Rows, each with roughly how far along a hidden order it lies (0 to 9):
[ 16  10 -35  13 -27 -21  25 -16  -1  -3 -11 -55  29 -14  13  25   3   7
   2 -49  -3   2 -16 -12 -35 -24 127  23  20  16 -20  19   1   2  17   5
  37 -22   6   8  41 -24   7  -8  10  24] : 8
[ 32  -2 -28 -66 -23 -28  34 -29  -2   1   1 -66  34 -17  16 -84  17   3
  -4 -53 -25  -9 -21  87  -6 -24 103  19 -56 -51   1 -40 -29   3  -5 -19
  21 -25  51 -41  47 -45   3   0   7  19] : 1
[   6    6  -71  -44  -98  -35    4  -29   -5  -12  -10   60  127    2
   11   51    2    9   -4  -26   26  -29  -20   15   -2  -34 -109   26
  -73   41  -22    6  -72   16  -27    8   29  -36  -52  -13    7   46
   -8  -11   12    2] : 2
[ 20  11 -45 -50  -6 -11 -12 -21  -7  -4 -14 -72   6   4  16  -7  -9   8
  -4 -44  10  -2 -22  -2 -12  -7  77  38   1  29 -32 -79 -46   3   0   4
 -23 -18 112  -7  43 -35  -2  -3   7  10] : 3
[ 32  10  -6 -57  11 -43  33 -35   9  -6 -14  20   2  -4  24 -14  13   6
  -4 -68  -4   2 -10  26  -9   6 -43  35  19  -1 -12   2 -13   7   7  -7
 -25 -33  12 -55   5 -60   3  -7  14  13] : 4
[ 25  14 -26  21 -24 -11 -17  -6   3  -4  -7 -57   7  16  17   8   3   5
  -7 -32  26   2  -9 -18  -1   2 -40  28  -6 -10  -2 -23  42   4  -3   3
   2 -20  53 -12  16  11   0  -4   7 -20] : 9
[  0  -2 -41 -72  10 -35  15 -21  -4 -10  -2 -42  65 -11  20  20  -2  -4
   3 -39  -9  -3  -4   3  11  -7 -98  22  -2  24 -15 -40 -69  -1 -18  -7
  -7 -25 -39 -50  68 -31 -16   5  11  23] : 2
[ 10   2  -2 -44   9 -31  13 -27  -5  -7  -5 -66 -38  -1  31  -1  12  -1
   0 -74 -30  -1   2  23 -11   9 -10  32  14   1 -19  -2 -14   0  18  -7
   0 -29  47 -22   6 -14  -3   1   8   4] : 0
[  2   7 -31 -73 -11 -34  16 -36   2 -13  -9 -35  61  -8  39 -18  11  -3
   3 -53  -1  23  -8  21 -14   3  -3  49 -21  11 -47   1 -21  15  15  42
   7 -40  14 -34  26   7  -2   3   5   7] : 0
[  27   15  -37  -34  -38  -22   12  -16   -2   -8  -16    2   81   11
    7   22  -11   13   -5    0   50  -18  -19  -12    6  -30 -121   31
  -33   24  -24    0   -7    9  -24   21   29  -13  -21  -11   13    7
  -12  -14   13   -7] : 5
[ 25   0 -21 -23 -18 -16  30 -22   0  -3  -3 -65  61 -10  20  17  14   3
   4 -39  -8  19 -14  -5 -29 -21 107  22  42  16 -14  -2  30   6  21  13
  34 -16  -1   2  13 -27   7  -2   4  16] : 8
[ 17  15 -20 -13 -17 -34  24 -28   4  -7 -16 -18  -5  13  15 -10  -8   5
  -7 -35  15   0 -12  26   5 -13 -79  40 -43   0 -14 -22 -45   1  -6  22
  11 -10  -2 -39  23  18  -5  -6   8  39] : 2
[ 14  11 -17 -19  -5 -28  17 -16   5  -6 -10  -3 -12   1  13  11   3   6
  -2 -30  12  -4  -8   2  -7   3 -34  27  11   6  -9  -3  -9   3  11   8
  -3 -12  18 -36   3 -34   1  -7   7   2] : 4
[ 11  -9   7 -27   7 -22  36 -30   3  -1   8 -53  20 -27  39   4  30  -6
   4 -68 -71  16  -1  22 -24 -29   6  15 -41   3 -29  19  50   5  16 -18
 -13 -61  38  -2  53 -56   6   8   5  23] : 5

New part:
[ 29   8   2  11 -23 -11  44   5  -8   9  -9  16  59  34 -17  -9   7  35
 -14  41  17  -3   4   0  12  -4   6 -10 -64  45 -14 -18 -12   1  11 -32
 -12 -10  27  29  -2 -11 -47   6   2  -8  15  -7  41  -2 -22  -8] : 0
[  3 -12 -13  17 -22  10  10   7 -26   1  11  20  22  53 -21  -2 -29 -16
  -5  -8  12 -18   2  20  -1  -3  -3  -5   2   6   6 -23  -4  -8  -7  26
 -10   4 -65  -3   6  16 -14 -19   6   3  17 -26  40  22  16  11] : 6
[ 23  -8  -9 -21  11 -19 -22  -9 -27 -13   1   1  11 -32  14   1  -7  -7
  17 -39   5   0  12 -41  19   9  15  25  77 -22 -13 -29   8  -1  -5  43
  28   3   5   7   0  18  15 -11  23   3 -23  -7 -61   6 -11   3] : 9
[-14 -16   2  22 -15  -8  -2  -2   9   9  16  -3 -43  39 -10   3 -25 -37
  12  30  17  -7   7  19 -13   6 -14  15 100 -26  12  22   1  -3 -17  37
  31   5 -55  -1  11   3  -1   5  -8  -6   6 -12 -26   4   6 -19] : 5
[ -7 -17  -4 -12  -2 -13   0   6 -15   7  16  11  29  44 -22  -6 -26  32
 -12  38  12   3   3   0  30  -9 -12  17  -2 -14  13  18 -29   4 -10   0
  26   0 -22   1  -8  -4 -36  10  -9 -11  13 -21  27  -8 -31  19] : 4
[ 37  15  -6 -24  -9  -7   8  -8  -3 -12 -13  -2  58 -45  20   0  16  18
   6 -39   0   3   4 -44  -6  -1  18 -11 -59  40 -24 -31  19  -5   9 -20
 -29  -9  30  30   4   9  12 -19  24  12 -25   8 -25  15 -17 -33] : 4
[ -8 -16  -7 -10  -9  -7 -16  -6  -1  -6  16  -5 -23  -6   1   3 -23 -38
  17 -20  16  -2   4 -14   8   8 -11  11 110 -37  11  19  17   1 -17  42
  24   3 -44  -8   6  18  19  -9   0   6 -11 -13 -54  14   9  18] : 8
[-16 -19  -9  23  -8  12  -4   6 -12  -1  12   8 -42  49 -14   2 -26 -40
   3 -11   7 -16   2  24   5   5 -10   6  86 -38  13  -7   6  -7 -15  42
   7   6 -62 -13   5  15  11 -15  -2   4  17 -26  13  19  20   9] : 7
[ 17  13  -3   1 -22 -20 -17  -9   7  -1  -9   1   5 -41  20   3   0 -26
  18  14  17  -3  20 -38  19   6  11  27 101  -6 -25 -19  18  -9  -2  26
  32   0  13  30   9  12  -8  -5   8   6 -26   4 -61   1 -22 -49] : 6
[ 30   4 -11 -17   4  14  14  -9   7 -13 -13 -13 -20 -34  21   2 -13   7
  23 -37   1   1   3 -37 -23 -13   9  20 -32 -26  -5 -53 -34   2 -14  12
 -28  -5  12  21  18  13  15 -12  12  16 -24 -11  -6  36 -14 -35] : 7
[ 28  13   4 -18 -21 -11  43  -8  10   0   5  -9  53 -44  11   3  17   9
  -1   4  17   3   0 -42 -13  -1   0 -12 -35  28  -7  15  24   3  -4 -32
 -29  -9  28  28   6  -4   3  -6  -2   9 -20   8 -22   5 -29  -9] : 0
[ 34   1  -7   3   0 -17   5   2 -27  -2 -13  19  47  27  -7 -12   1  33
 -15  14   9 -13  18 -34  28   6  18  11 -42  44 -18 -45  -2  -2  11  -1
   4  -6  28  29  -5   0 -40  -7  24 -10   8 -25  23   0 -22   6] : 4
[ 19  -2  -5  11  -1 -20   1   4 -21   9  -8  17  25  48 -16 -11 -16  38
 -11  42  16 -13  20 -14  26  -3   6  28 -54  47   1 -41 -35   0   7  13
  30  -2  -1  35   0  -9 -47   7   7  -6  10 -26  15   0 -38 -12] : 4
[  7  -1  -1  18   3  12  45  -2   9   6 -16 -13 -20  45   0  -6 -16   4
   7  27   4 -14   4  16 -24 -13   1  17 -69  26 -15 -57 -43  -6   3  -6
 -24  -3  13  30  18  -9  -4   4  -6   4  13 -20  43  36  -1 -53] : 2

New part:
[  7 -60  -6  -8 -14   5  18  21   8  17  -5 -70 -27  22  -6  10   3 -43
  39  13  -8 -19 -26  16   8  21  12 -17] : 3
[   4   20  -19    5   -1   -1   13    2   -4   22   -2  -30  -12  -14
   32   21   -5   -4   74   -3   33   26 -124   -1   20   12    1   25] : 2
[  6  -9   0  -1 -11 -34  11 -18 -19  22  -1 -20  -7   4  12  16  -2 -29
  24 -11  17  18  -7   7  -4   1  -1  20] : 2
[  9  -9  -1  -3   6  41  -9  20 -14  23  -9  65  23 -34  10 -18  10 -62
 -35   3 -21   3  31 -10  40 -24  11  -8] : 0
[ -1  28  29 -11  -4  -6  19  21 -14  -5   8  -3  -7  14   2  -4  -7   3
 -60  -6 -32   8 -79   5 -30   4  10   5] : 4
[  9   5  21  -7  -4 -19  10  11 -16  32   1  -1 -10 -14  27   2   3   1
  36  -6   9  24 -40   5  15 -21  12  33] : 1
[  5 -29  13  -1  -5  -9  16  -8 -19 -17  -1 -27  38  25  18   7  -3 -27
  11  14  11  -1 -20   4  22  17   4  25] : 5
[  1  -8 -29  -3  -3  20 -27  -8  -3  46  -2 -46   3  -5  -9  17  16   0
  46  -9   6   5  25   0   8  -2  -9  11] : 3
[  1  10 -26  -5   8 -17   9  11  -7   3   8 -24  24  11  10  -6  -3  19
  24 -15   8   7 -67   5 -42   8  -4   1] : 9
[   3   17  -20   -3    0   -1    8    0   -7   11    6  -48    2   11
   23   13   -6   25   81   -7   10   16 -105    7  -13   13    0   19] : 6
[  6  -1 -17  -1   1 -24  31   8  -4   4   2 -32 -16   1  28   0 -21  16
 127 -13  13  30 -87  18 -31   3  10   0] : 8
[ 11 -11   4  -1   3  38  21   7  -8  -8  -1  54  -1 -18  23  -5  11 -10
  16  -3 -10  11 -39   2  22  -2  13  -7] : 4
[ 10 -21  11  -2   0 -46  22  10 -11  17  -1   3   1  -9  22  -6   1  33
  55 -23  33  14  -2  11 -15 -24   9  25] : 3
[  2 -42  44  -9  -9  17  22  21  -7  11  -5 -15 -30   2 -23 -14   6 -59
 -64   5 -21 -10  45  10   1  -5  15 -26] : 4
[ 11  30   1 -12   5 -32   9  36   2  33   3  64 -12 -27  35 -14   0   5
  36 -23  -4  27 -42   2 -23 -28  10  13] : 2
[  12  -15    4  -16   -8   16   28   25   -8    6    8    0  -26   17
   14   -7    3  -32   40   -4  -33   -4 -111   18  -20   14   19  -25] : 7
[   5  -42   35   -7    2   52    8   32  -12    7   -7   44   15  -10
  -14  -32   13  -60 -100    4  -27  -24   49   -2   22  -18   20  -32] : 4
[  3  -1  20   2   0   7  31  -3  -2 -31   0  27 -28 -10   5  -7  -5  37
  92 -20  -8  21  -7  18 -27   3   6 -12] : 6
[ -3  30  18  -8  -6 -33  17  18  -4  -1   6 -14  -8  15   1   8  -1  18
 -70  -6 -14   5 -81   1 -30   9   5  16] : 1
[  0  15   9   0   4  17   2   8  -7   1  -1  48   3 -28   0 -14   9  23
 -18 -23   0   9   1  -4 -12 -12   0   0] : 3
[  6 -26 -15 -19   1  49 -30  35   8  77  -3  19 -28 -26 -36 -17  24 -99
 -60  -1 -40 -13 111  -5  -7 -25   2 -51] : 6
[  0 -11   8   1  -2   9  -3   5  -2  18  -8 -26   6  -6   1   7   7 -24
  10   9  13   3   5  -3  30   4   0  13] : 2
[  1 -38  34  -8 -17   2   5  23 -10  23  -6 -33 -13  18 -21  -8   5 -41
 -54  -4 -15 -19   4   9   1  -1  11  -7] : 0
[  6 -15  14  -6  -2 -22  23  23  -5  -3   0  16   3   5   9 -12  -3  -5
 -18  -9  -7   0 -26   6 -21  -8  12   0] : 3
[  1  -8  35   0   5  13  14   4 -13   0  -5  14   6 -15   4  -7  -3 -36
 -21  13   5  15  43  -3  25  -8   5   5] : 5
[  6   9 -15  -2  12  -8   8  13 -10  25   2  27   9 -25  13  -9   5  -6
  -3 -20  19  15  -2  -4 -14 -20   2   2] : 6
[  4 -33   8  -2   7  10  23  -1 -12   4   1  15  23   2   1 -10   9 -53
 -89  11  16  -8  16  -5   8   8   4 -14] : 9
[ -1 -24  25   3   6  -3   2 -14 -23 -26  -2  18  48   3  -5 -10   0   1
 -42  -4   6   4  97   0  -1  -8  -2  11] : 6
[  3 -13   2   4  -5  12   1 -24 -21   9  -2   6   3  -9  -8   8  11 -29
 -25 -11   8   6  22  -1   9   3  -5   1] : 4
[ -6  10   2  -7 -10 -28 -24  11  -9  -6  -2 -29  34  32  -8  13  -4 -19
 -22   4 -27  -1  36  -4  -8  14 -10  27] : 0
